Below is a small trained network, with its code and all its weights. Each question gives an input and a class and asks what happens when units are switched off, that is, made to give their printed mean instead of their output.

import numpy as np


def w(rows, s, z=0):
    codes = np.array(rows[::2]) - 128.0
    scale = np.full(codes.shape[1], s)
    scale[-1] = z or s
    return codes * scale


def f(y):
    return np.maximum(y, 0)


def log_softmax(a):
    a = a - a.max(-1, keepdims=True)
    return a - np.log(np.exp(a).sum(-1, keepdims=True))


def net(x, mask):
    res = np.array(x, float).reshape(1, 6) / 4 @ E
    y = f(res @ A[0][:, :-1].T + A[0][:, -1])
    res = res + np.where(mask, y, B[0][:, -1]) @ B[0][:, :-1]
    return log_softmax(res[-1] @ U[:, :-1].T + U[:, -1])


A, B = {}, {}
E = w([
[190,111,176,180,117,78],'x0',
[135,198,68,144,243,139],'x1',
[118,216,119,160,11,1],'x2',
[176,149,149,123,33,172],'x3',
[65,59,43,172,169,133],'x4',
[110,78,204,195,214,135],'x5',
],0.0094)
A[0] = w([
[139,204,174,128,53,81,92],'n1',
[34,169,21,133,154,102,33],'n2',
[253,218,171,92,129,141,250],'n3',
[107,153,115,239,200,58,115],'n4',
[168,124,109,109,126,172,65],'n5',
[122,119,110,184,143,86,91],'n6',
],0.011,0.002)
B[0] = w([
[72,116,141,78,9,30,247],'n1',
[190,226,243,63,156,176,213],'n2',
[229,125,43,117,63,124,239],'n3',
[114,46,66,188,198,63,237],'n4',
[106,145,122,189,131,145,156],'n5',
[131,136,113,160,160,109,175],'n6',
],0.011,0.013)
U = w([
[65,43,98,212,134,166,180],'0',
[114,147,135,2,30,103,93],'1',
[243,233,144,98,139,229,28],'2',
[80,93,183,91,244,176,253],'3',
[219,75,77,144,145,89,170],'4',
[94,184,188,193,82,45,45],'5',
],0.009,0.0046)

Each question gives the input, the list of numbers given to net, and the class t.
The units are the neurons (one row each of A and B). Each row of codes is followed by its name. A weight is (code - 128) times the scale printed after its matrix; where a second scale follows, it is the last column's (A, B and U).
mask holds one flag per neuron, in row order. A switched-off neuron (its flag False) gives its mean, the last column of its row in B, instead of its output. The means were averaged over made-up inputs and are rounded, as every weight is.
A unit's drop is (log p(t) with every unit on - log p(t) with that unit switched off) / (log p(t) with every unit on - log p(t) with every unit switched off).
The circuit of an input: a set's keep is (log p(t) with only the set's units on - log p(t) with every unit switched off) / (log p(t) with every unit on - log p(t) with every unit switched off). Starting from all 6 units, units are removed one at a time, each time the one whose removal leaves the highest keep (on an exact tie, the one counted first), for as long as the keep stays at least 0.8.
circuit, biggest first: the units of the circuit, biggest drop first
most important unit: the unit with the biggest drop
top k neurons: the k neurons with the biggest drops, biggest first
input [4,-7,-3,-7,3,-8], class 0: most important unit	n1
input [8,-5,-2,1,7,-1], class 0: circuit, biggest first	(n3 n2)
input [1,-2,1,3,3,8], class 0: circuit, biggest first	(n2 n3)
input [3,-5,-7,4,6,-7], class 0: top 4 neurons	(n2 n1 n3 n5)
input [1,5,2,5,7,2], class 3: circuit, biggest first	(n3 n1)
input [6,1,1,2,-7,5], class 1: circuit, biggest first	(n1 n3)
input [-7,-5,-4,-4,-3,0], class 3: top 3 neurons	(n1 n3 n4)
input [7,8,6,-2,7,-2], class 3: circuit, biggest first	(n2 n3 n4)
input [0,-4,-1,-8,8,-1], class 3: circuit, biggest first	(n2 n3)
input [6,-5,4,5,-2,6], class 1: circuit, biggest first	(n1 n4)
input [-1,1,-5,0,1,-8], class 2: circuit, biggest first	(n1 n4)
input [5,-5,-6,-6,0,-7], class 0: top 2 neurons	(n2 n1)
input [1,4,8,-3,-6,8], class 4: top 2 neurons	(n4 n3)
input [0,8,3,-3,2,-2], class 3: circuit, biggest first	(n4 n3 n2)
input [-6,-8,-6,-4,-5,-4], class 3: top 2 neurons	(n1 n3)
input [-6,7,7,-8,5,4], class 3: circuit, biggest first	(n2 n4)
input [-2,5,-8,-1,-3,-5], class 2: most important unit	n4
input [7,-2,7,1,-1,2], class 1: top 3 neurons	(n1 n3 n5)
input [-1,4,0,-4,8,6], class 3: top 2 neurons	(n2 n3)
input [3,-5,3,-4,7,1], class 0: circuit, biggest first	(n3 n1)
input [-5,-7,-5,-1,2,-2], class 3: circuit, biggest first	(n3)
input [-7,-5,-3,-3,1,-7], class 2: circuit, biggest first	(n1 n2)
input [4,1,-2,7,2,1], class 2: top 3 neurons	(n4 n1 n6)
input [-7,-8,-8,6,-4,-1], class 2: top 3 neurons	(n1 n4 n5)
input [7,2,8,4,-6,7], class 1: top 2 neurons	(n1 n3)
